After every row comes roughly how far along a hidden order it lies, from 0 to 20.
(in the rows, 128 means zero)
[146 124 190 122 174 135  86 113 143 103 129 122 250  96 118 123 131 140
  71 118 117  77 133 120 113 154  82 109 100 146 111 107 152 142  90 126
 136 111 118 157 135 132  92 146 182 117 135 126 136 129 148 108  57 136
 117 135 134 136 149 108 123 119 134 102 114 134  34 134 111 132 153  86
 160 122 155 106 121  86 219 154 127 145 145 134] : 19
[132 120 171 119 172 133 110 111 148 104 124 126 237  98 121 118 122 132
  89 124 119  88 134 122 104 130  90 102 107 146 105 107 162 141 102 134
 144 100 113 134 117 117  82 120 181 117 133 109 150 126 142  98  60 145
 117 129 129 138 120  96 125 118 133  99 109 129  38 134 114 135 155  86
 159 125 156 110 120 101 205 157 121 144 154 153] : 19
[ 94 152  66 139  83 180 113 139 121 137 115 111  85 144 137 125 124 122
 134 134 121 133 112 123 149 108 124 132 194 142 153 151  99 128 145 122
 119 156 123  77  99 100 152 130  56 137 138 119 117 132  82 145 160 131
 155  74 128 124 187 127 129 136 126 151 142 154 163 114 128 128 145 151
 116 149 124 156 120 155   3  96 133 117 130 134] : 9
[107 140 112 124 150 157 114 133 138 121 117 122 188 117 121 115 118 124
 101 126 114 104 122 117 112 109 102 109 163 148 134 132 147 124 117 132
 131 130 116 114  97  94 113 110 131 124 134 100 137 127 125 116  89 139
 141 102 125 134 136 108 127 125 130 124 124 149 105 125 114 136 165 109
 139 131 150 139 113 121  70 128 121 129 158 147] : 13
[ 79 156  45 145  57 197 113 137 118 143 113 112  34 159 144 132 123 120
 150 140 125 132 103 125 168 102 141 142 217 139 161 162  83 124 153 119
 109 167 123  60  94  94 162 147  49 145 138 127 115 133  62 138 168 130
 161  62 127 121 188 138 129 137 120 162 143 144 185 110 137 123 147 175
 113 153 111 166 119 163   1  98 139 106 125 126] : 6
[135 135 160 122 161 125 119 137 140 111 124 126 224 111 115 115 124 129
  89 117 117 107 130 115  96 120  95  98 138 144 116 118 150 136 114 129
 139 116 116 137 120 121 103 102 156 118 131 107 142 126 144 117  83 129
 128 119 128 135 129 118 126 121 132 119 123 159  82 131 109 135 157  90
 145 117 152 125 119 108 166 139 121 138 155 148] : 16
[ 89 158  12 152  44 201 122 167 107 146 120 115  11 182 150 131 113 108
 148 139 130 164  87 140 167  64 151 139 240 153 191 174  52 126 175 110
 101 187 120  39  82  80 181 168   4 156 135  93 115 130  60 143 193 111
 159  45 115 116 189 157 127 147 108 145 150 138 249 105 157 133 137 199
  99 145  93 172 122 177   1  71 147  81 129 107] : 0
[125 145 122 130 113 135 114 146 133 128 122 122 192 120 121 110 123 125
 118 119 119 115 122 116 110 108  99 104 177 154 136 130 138 138 128 128
 134 142 113 113 115 116 123 104 109 119 134  91 130 128 131 122 105 124
 148 105 127 138 139 122 127 128 131 140 128 175 118 124 111 141 168  90
 132 124 146 122 116 120 112 118 123 130 156 156] : 13
[109 143  83 138  93 181 110 145 126 138 116 117 115 138 137 115 123 122
 131 129 124 127 117 121 137 103 118 128 201 140 148 142 102 134 154 122
 128 171 113  92 111 104 145 119  71 127 139  97 113 132  91 135 131 123
 158  78 127 144 173 130 129 132 130 147 136 165 142 117 121 144 154 117
 133 135 129 137 119 129  13  99 130 119 143 147] : 10
[125 141  97 145 102 168 101 148 119 153 120 111 123 131 140 113 129 125
 120 125 125 110 112 124 147 115 103 129 208 156 140 149  91 139 142 112
 124 170 110  82 109 109 158 152  61 135 143  94 114 135  58 143 139 111
 152  62 133 140 187 141 125 136 129 155 137 168 162 116 107 146 154 116
 134 132 128 136 118 116  11 100 134 120 142 148] : 10
[103 144  48 146  69 161 120 162 112 153 122 116  46 163 147 113 123 114
 163 132 137 147 107 128 154  91 140 137 220 144 164 160  74 129 179 115
 125 185 118  67 106 106 179 129  26 146 139  97 104 133  67 152 183 111
 165  55 127 135 167 158 128 142 121 166 147 171 235 110 129 141 142 122
 109 134 108 156 126 147   1  83 139 109 132 138] : 5
[120 140 165 127 141 159  97 121 139 107 120 117 216 100 121 125 127 135
  69 118 111  83 123 119 125 135  82 107 123 150 114 120 145 138  99 123
 129 115 114 128 105 110 101 144 147 127 135 111 148 129 117 104  90 140
 128 102 131 132 170 103 123 123 131 105 118 137  42 128 110 134 167 103
 155 133 147 123 113 110 168 143 126 133 151 144] : 16
[158 108 202 120 194  81 113 126 148 113 134 130 255  91 122 105 128 134
  95 113 132  88 144 119  89 136  87 102  96 141  95 102 160 147 105 129
 155 116 107 155 138 137  92 112 164 106 134  95 142 128 159 111  67 125
 116 147 132 152 104 115 124 120 136 108 109 156  50 139 103 155 143  60
 162 102 146  95 130  79 255 155 121 150 158 167] : 20
[137 133 149 124 163 129 112 145 138 119 126 123 223 107 119 108 124 127
  89 112 123 103 130 117  97 118  89 102 153 153 120 120 133 144 118 126
 141 127 109 127 119 121 114 111 130 114 134  88 137 128 132 124  85 123
 137 119 130 142 129 119 123 127 134 131 122 174  99 131 101 148 161  83
 150 115 148 117 115 105 161 128 121 140 162 158] : 16
